Here is a tiny trained network, its code and every weight. The questions are about switching its units off for an input and a class, where a switched-off unit gives its printed mean instead of its output.

import numpy as np


def w(rows, s, z=0):
    codes = np.array(rows[::2]) - 128.0
    scale = np.full(codes.shape[1], s)
    scale[-1] = z or s
    return codes * scale


def norm(h):
    return h / np.sqrt((h * h).mean(-1, keepdims=True) + 1e-5)


def f(y):
    return np.maximum(y, 0)


def log_softmax(a):
    a = a - a.max(-1, keepdims=True)
    return a - np.log(np.exp(a).sum(-1, keepdims=True))


def net(x, mask):
    res = np.array(x, float).reshape(1, 8) / 4 @ E
    u = 0
    for l in range(2):
        y = f(norm(res) @ A[l][:, :-1].T + A[l][:, -1])
        res = res + np.where(mask[u : u + 10], y, B[l][:, -1]) @ B[l][:, :-1]
        u += 10
    return log_softmax(norm(res)[-1] @ U[:, :-1].T + U[:, -1])


A, B = {}, {}
E = w([
[128,130,128],'x0',
[36,153,130],'x1',
[127,129,125],'x2',
[126,128,128],'x3',
[126,130,126],'x4',
[129,130,128],'x5',
[116,106,54],'x6',
[156,253,85],'x7',
],0.0056)
A[0] = w([
[113,69,161,192],'L0N1',
[132,150,198,60],'L0N2',
[40,132,117,57],'L0N3',
[202,210,119,51],'L0N4',
[35,205,143,149],'L0N5',
[34,162,126,199],'L0N6',
[172,255,104,253],'L0N7',
[165,214,194,190],'L0N8',
[128,150,193,68],'L0N9',
[127,94,105,105],'L0N10',
],0.01,0.0056)
B[0] = w([
[88,154,136,200],'L0N1',
[99,118,72,138],'L0N2',
[118,93,50,151],'L0N3',
[125,36,70,166],'L0N4',
[138,41,170,195],'L0N5',
[86,134,198,204],'L0N6',
[222,103,161,254],'L0N7',
[148,1,173,200],'L0N8',
[98,89,92,139],'L0N9',
[148,110,76,143],'L0N10',
],0.0079,0.0084)
A[1] = w([
[154,76,226,3],'L1N1',
[187,2,106,58],'L1N2',
[127,239,169,141],'L1N3',
[81,58,165,94],'L1N4',
[134,79,203,68],'L1N5',
[191,126,106,168],'L1N6',
[177,35,131,87],'L1N7',
[182,71,60,129],'L1N8',
[204,197,101,174],'L1N9',
[188,30,144,129],'L1N10',
],0.0078,0.003)
B[1] = w([
[154,238,149,194],'L1N1',
[87,208,129,243],'L1N2',
[194,135,122,128],'L1N3',
[194,132,83,207],'L1N4',
[172,210,115,196],'L1N5',
[89,97,104,169],'L1N6',
[77,203,109,225],'L1N7',
[61,140,107,187],'L1N8',
[142,3,59,145],'L1N9',
[110,180,78,254],'L1N10',
],0.0064,0.0077)
U = w([
[127,251,148,253],'0',
[227,77,123,138],'1',
[46,161,38,56],'2',
[170,75,18,98],'3',
[48,91,228,126],'4',
[181,100,244,72],'5',
[28,16,106,115],'6',
],0.016,0.0026)

Each question gives the input, the list of numbers given to net, and the class t.
The units are the neurons (one row each of A and B). Each row of codes is followed by its name. A weight is (code - 128) times the scale printed after its matrix; where a second scale follows, it is the last column's (A, B and U).
mask holds one flag per neuron, layer by layer. A switched-off neuron (its flag False) gives its mean, the last column of its row in B, instead of its output. The means were averaged over made-up inputs and are rounded, as every weight is.
A unit's drop is (log p(t) with every unit on - log p(t) with that unit switched off) / (log p(t) with every unit on - log p(t) with every unit switched off).
The circuit of an input: a set's keep is (log p(t) with only the set's units on - log p(t) with every unit switched off) / (log p(t) with every unit on - log p(t) with every unit switched off). Starting from the 12 units with the biggest drops (on a tie, the unit counted first), units are removed one at a time, each time the one whose removal leaves the highest keep (on an exact tie, the one counted first), for as long as the keep stays at least 0.8.
units of the circuit, in order: the units of the circuit, biggest drop first
unit that matters most: the unit with the biggest drop
top k neurons: the k neurons with the biggest drops, biggest first
top k neurons in layer l: the k neurons of layer l with the biggest drops, biggest first
drop of u: that unit's drop, to one decimal
input [1,1,-2,-1,7,4,-3,8], class 5: units of the circuit, in order -> [L0N8 L0N5]
input [2,-3,-1,-1,2,-6,-4,8], class 1: unit that matters most -> L0N7
input [-6,5,4,5,-2,-8,-1,0], class 4: top 2 neurons in layer 0 -> [L0N6 L0N7]
input [8,-4,0,8,3,8,-7,1], class 1: units of the circuit, in order -> [L0N8 L0N6 L0N2]
input [-8,-2,-2,1,-1,6,-3,2], class 1: top 2 neurons -> [L0N7 L0N8]
input [-7,-3,-2,-3,-5,-6,5,6], class 3: top 2 neurons in layer 0 -> [L0N7 L0N4]
input [-2,-5,-6,-1,-3,-2,2,6], class 3: top 2 neurons in layer 0 -> [L0N4 L0N6]
input [7,-2,5,1,0,-4,8,6], class 3: top 2 neurons -> [L0N7 L1N9]
input [6,-3,6,-5,-6,3,2,3], class 3: top 4 neurons in layer 0 -> [L0N4 L0N7 L0N6 L0N5]
input [4,-2,-7,-1,-2,0,-7,1], class 1: top 2 neurons in layer 0 -> [L0N8 L0N6]
input [-4,7,-1,1,-1,-7,6,2], class 0: top 3 neurons -> [L0N5 L0N6 L0N4]
input [-7,-1,6,-3,-8,7,-2,6], class 1: top 2 neurons -> [L0N7 L0N4]
input [8,3,-4,5,5,0,-3,8], class 5: top 2 neurons in layer 0 -> [L0N7 L0N8]
input [-6,1,-4,-5,7,-2,-6,4], class 5: units of the circuit, in order -> [L0N8]
input [0,-2,-7,-1,4,2,2,-7], class 2: top 2 neurons in layer 0 -> [L0N7 L0N6]
input [-2,0,-4,8,5,3,-3,-7], class 0: drop of L0N6 -> 0.2
input [6,-1,0,-2,2,-5,-4,-4], class 0: drop of L0N6 -> 0.1
input [8,-5,-5,-8,5,-8,-5,2], class 1: drop of L0N8 -> 0.5
input [-7,-3,6,-7,8,2,-1,8], class 1: top 2 neurons in layer 0 -> [L0N7 L0N8]
input [6,-4,5,2,7,5,2,-1], class 2: top neuron in layer 0 -> [L0N6]
